Below is a small trained network, with its code and all its weights. Each question gives an input and a class and asks what happens when units are switched off, that is, made to give their printed mean instead of their output.

import numpy as np


def w(rows, s, z=0):
    codes = np.array(rows[::2]) - 128.0
    scale = np.full(codes.shape[1], s)
    scale[-1] = z or s
    return codes * scale


def f(y):
    return np.maximum(y, 0)


def log_softmax(a):
    a = a - a.max(-1, keepdims=True)
    return a - np.log(np.exp(a).sum(-1, keepdims=True))


def net(x, mask):
    res = np.array(x, float).reshape(1, 6) / 4 @ E
    y = f(res @ A[0][:, :-1].T + A[0][:, -1])
    res = res + np.where(mask, y, B[0][:, -1]) @ B[0][:, :-1]
    return log_softmax(res[-1] @ U[:, :-1].T + U[:, -1])


A, B = {}, {}
E = w([
[132,106,248],'x0',
[181,247,145],'x1',
[129,127,125],'x2',
[127,128,126],'x3',
[129,127,128],'x4',
[255,69,109],'x5',
],0.0089)
A[0] = w([
[128,52,123,117],'N1',
[92,80,124,33],'N2',
[97,60,85,56],'N3',
[156,180,137,2],'N4',
[56,146,134,124],'N5',
[116,66,111,61],'N6',
[166,82,118,72],'N7',
[121,62,124,105],'N8',
[171,144,153,110],'N9',
[117,109,198,158],'N10',
[203,89,136,103],'N11',
[160,215,139,70],'N12',
[199,136,127,96],'N13',
[76,167,145,112],'N14',
[69,154,104,77],'N15',
[98,154,121,119],'N16',
[184,105,97,95],'N17',
[164,234,112,132],'N18',
[37,159,166,137],'N19',
[116,98,252,152],'N20',
[109,117,222,97],'N21',
[178,180,139,28],'N22',
[66,145,148,111],'N23',
[155,148,230,84],'N24',
[114,157,69,177],'N25',
[86,179,142,101],'N26',
[105,68,125,46],'N27',
[119,82,108,64],'N28',
[67,37,118,108],'N29',
[137,110,51,93],'N30',
[163,109,185,120],'N31',
],0.012,0.0051)
B[0] = w([
[94,167,129,179],'N1',
[55,171,185,152],'N2',
[78,149,159,176],'N3',
[2,231,207,154],'N4',
[173,56,147,200],'N5',
[72,185,162,160],'N6',
[171,72,185,161],'N7',
[105,191,145,170],'N8',
[58,99,108,171],'N9',
[84,150,18,193],'N10',
[113,28,189,197],'N11',
[20,164,184,208],'N12',
[82,18,186,190],'N13',
[159,42,159,189],'N14',
[149,91,151,181],'N15',
[122,38,138,167],'N16',
[70,39,146,181],'N17',
[48,122,129,254],'N18',
[169,45,159,229],'N19',
[100,104,35,233],'N20',
[87,139,60,193],'N21',
[62,173,205,173],'N22',
[184,71,167,187],'N23',
[83,137,46,205],'N24',
[101,87,17,215],'N25',
[137,32,168,187],'N26',
[43,167,165,156],'N27',
[72,126,143,150],'N28',
[67,231,161,207],'N29',
[97,112,105,187],'N30',
[110,107,51,181],'N31',
],0.0059,0.0078)
U = w([
[78,196,221,52],'0',
[166,44,197,39],'1',
[127,127,2,46],'2',
[149,139,132,255],'3',
[148,136,128,231],'4',
[147,132,131,198],'5',
[230,194,120,83],'6',
],0.0097,0.0071)

Each question gives the input, the list of numbers given to net, and the class t.
The units are the neurons (one row each of A and B). Each row of codes is followed by its name. A weight is (code - 128) times the scale printed after its matrix; where a second scale follows, it is the last column's (A, B and U).
mask holds one flag per neuron, in row order. A switched-off neuron (its flag False) gives its mean, the last column of its row in B, instead of its output. The means were averaged over made-up inputs and are rounded, as every weight is.
A unit's drop is (log p(t) with every unit on - log p(t) with that unit switched off) / (log p(t) with every unit on - log p(t) with every unit switched off).
The circuit of an input: a set's keep is (log p(t) with only the set's units on - log p(t) with every unit switched off) / (log p(t) with every unit on - log p(t) with every unit switched off). Starting from the 12 units with the biggest drops (on a tie, the unit counted first), units are removed one at a time, each time the one whose removal leaves the highest keep (on an exact tie, the one counted first), for as long as the keep stays at least 0.8.
units of the circuit, in order: the units of the circuit, biggest drop first
unit that matters most: the unit with the biggest drop
k most important neurons: the k neurons with the biggest drops, biggest first
drop of u: that unit's drop, to one decimal
input [-5,7,-6,-6,5,-1], class 0: units of the circuit, in order	(N12; N4)
input [-6,-7,6,-1,3,1], class 0: unit that matters most	N29
input [5,-5,-1,0,-5,1], class 0: 2 most important neurons	(N29; N25)
input [-4,5,2,2,-5,8], class 1: 3 most important neurons	(N13; N11; N17)
input [5,8,8,-5,7,8], class 0: units of the circuit, in order	(N22; N4)
input [6,5,-4,-3,5,-4], class 2: units of the circuit, in order	(N20; N24; N10)
input [8,-3,4,1,-7,-7], class 2: 2 most important neurons	(N20; N10)
input [7,5,6,7,1,4], class 2: units of the circuit, in order	(N24; N20; N31)
input [6,-4,1,-7,1,-7], class 1: 3 most important neurons	(N19; N23; N5)
input [8,3,0,-4,-6,-8], class 1: units of the circuit, in order	(N19; N14)
input [-1,-6,0,-5,7,-8], class 1: 2 most important neurons	(N19; N5)
input [8,-2,5,-8,-4,5], class 2: drop of N20	0.2
input [8,0,-7,2,-3,-8], class 1: drop of N25	0.1
input [7,6,-7,4,2,0], class 2: drop of N6	0.0
input [4,7,-6,0,-2,2], class 0: unit that matters most	N12
